Below is a small trained network, with its code and all its weights. Each question gives an input and a class and asks what happens when units are switched off, that is, made to give their printed mean instead of their output.

import numpy as np


def w(rows, s, z=0):
    codes = np.array(rows[::2]) - 128.0
    scale = np.full(codes.shape[1], s)
    scale[-1] = z or s
    return codes * scale


def f(y):
    return y / 2 * (1 + np.tanh(0.7978845608 * (y + 0.044715 * y**3)))


def log_softmax(a):
    a = a - a.max(-1, keepdims=True)
    return a - np.log(np.exp(a).sum(-1, keepdims=True))


def net(x, mask):
    res = np.array(x, float).reshape(1, 8) / 4 @ E
    y = f(res @ A[0][:, :-1].T + A[0][:, -1])
    res = res + np.where(mask, y, B[0][:, -1]) @ B[0][:, :-1]
    return log_softmax(res[-1] @ U[:, :-1].T + U[:, -1])


A, B = {}, {}
E = w([
[99,82,132,176,170,160,113,136,66],'x0',
[144,139,77,136,172,115,125,151,135],'x1',
[170,107,106,100,194,109,109,111,110],'x2',
[174,200,107,135,97,129,145,125,127],'x3',
[154,14,252,230,98,63,141,198,183],'x4',
[199,24,68,45,119,194,145,124,2],'x5',
[174,99,112,164,233,182,102,45,216],'x6',
[141,163,63,115,100,101,173,120,176],'x7',
],0.0069)
A[0] = w([
[85,183,119,118,111,43,137,199,28,251],'neuron 0',
[41,181,86,110,119,206,166,220,153,102],'neuron 1',
[114,121,81,45,150,183,161,167,85,126],'neuron 2',
[137,117,132,102,49,59,112,175,145,186],'neuron 3',
[220,91,115,152,102,113,119,140,129,164],'neuron 4',
[47,197,1,111,118,203,87,45,129,249],'neuron 5',
[131,84,113,82,166,141,73,163,96,162],'neuron 6',
[134,55,166,104,97,200,150,84,211,245],'neuron 7',
[47,137,136,38,209,161,92,68,138,127],'neuron 8',
[212,83,162,211,118,81,171,159,128,243],'neuron 9',
],0.0076,0.0023)
B[0] = w([
[43,77,87,47,29,166,79,135,211,222],'neuron 0',
[98,127,115,152,69,91,89,90,78,171],'neuron 1',
[92,140,92,55,97,148,190,169,99,193],'neuron 2',
[182,132,96,103,104,112,100,180,189,177],'neuron 3',
[85,114,93,94,99,101,104,188,116,153],'neuron 4',
[129,224,173,102,196,134,66,129,77,255],'neuron 5',
[104,180,62,62,83,129,117,162,141,166],'neuron 6',
[154,137,69,148,212,101,59,89,50,166],'neuron 7',
[115,177,67,150,171,118,145,139,128,181],'neuron 8',
[207,69,149,97,117,90,20,174,253,197],'neuron 9',
],0.0079,0.0098)
U = w([
[77,152,97,102,107,140,1,116,103,251],'0',
[34,111,251,126,84,127,191,194,208,22],'1',
[75,207,119,219,208,170,106,45,111,21],'2',
[130,128,179,172,202,127,137,112,173,159],'3',
[65,96,125,1,37,162,206,52,16,5],'4',
[145,52,90,97,43,220,132,182,103,29],'5',
[140,165,117,75,223,240,195,145,93,119],'6',
],0.006,0.0023)

Each question gives the input, the list of numbers given to net, and the class t.
The units are the neurons (one row each of A and B). Each row of codes is followed by its name. A weight is (code - 128) times the scale printed after its matrix; where a second scale follows, it is the last column's (A, B and U).
mask holds one flag per neuron, in row order. A switched-off neuron (its flag False) gives its mean, the last column of its row in B, instead of its output. The means were averaged over made-up inputs and are rounded, as every weight is.
A unit's drop is (log p(t) with every unit on - log p(t) with that unit switched off) / (log p(t) with every unit on - log p(t) with every unit switched off).
The circuit of an input: a set's keep is (log p(t) with only the set's units on - log p(t) with every unit switched off) / (log p(t) with every unit on - log p(t) with every unit switched off). Starting from all 10 units, units are removed one at a time, each time the one whose removal leaves the highest keep (on an exact tie, the one counted first), for as long as the keep stays at least 0.8.
units of the circuit, in order: the units of the circuit, biggest drop first
most important unit: the unit with the biggest drop
k most important neurons: the k neurons with the biggest drops, biggest first
drop of u: that unit's drop, to one decimal
input [5,-6,-3,3,-8,3,4,-1], class 6: units of the circuit, in order -> neuron 2; neuron 0; neuron 5
input [0,4,8,-6,3,-3,-5,5], class 1: units of the circuit, in order -> neuron 7; neuron 5
input [6,6,-3,-1,-4,4,-3,-8], class 4: units of the circuit, in order -> neuron 2; neuron 9
input [2,-7,2,-6,-7,4,6,0], class 6: most important unit -> neuron 2
input [-1,8,-6,8,-1,-4,5,-8], class 2: units of the circuit, in order -> neuron 0; neuron 9
input [1,0,6,-4,3,-2,1,3], class 3: units of the circuit, in order -> neuron 0; neuron 2; neuron 1
input [5,-1,-4,3,0,-3,3,-3], class 2: units of the circuit, in order -> neuron 0; neuron 3
input [-6,-5,-5,6,8,-2,4,5], class 3: units of the circuit, in order -> neuron 7; neuron 0
input [3,1,-7,4,1,-5,1,-4], class 3: 3 most important neurons -> neuron 0; neuron 2; neuron 6
input [3,-8,-4,8,-1,4,2,-6], class 6: 3 most important neurons -> neuron 0; neuron 1; neuron 9
input [1,-3,1,2,6,-1,3,-2], class 3: 2 most important neurons -> neuron 0; neuron 7
input [7,2,5,-2,-1,-7,1,-8], class 2: 2 most important neurons -> neuron 0; neuron 9
input [4,-4,1,7,-2,4,-1,-1], class 4: drop of neuron 9 -> 0.3
input [-8,2,-4,-2,2,-8,2,-5], class 3: drop of neuron 7 -> 0.2
input [0,2,3,7,-7,3,3,0], class 6: drop of neuron 2 -> 0.2
input [-6,-8,2,7,1,-5,4,3], class 3: drop of neuron 0 -> 0.4
input [-5,3,-1,0,-8,5,3,-1], class 6: most important neuron -> neuron 5
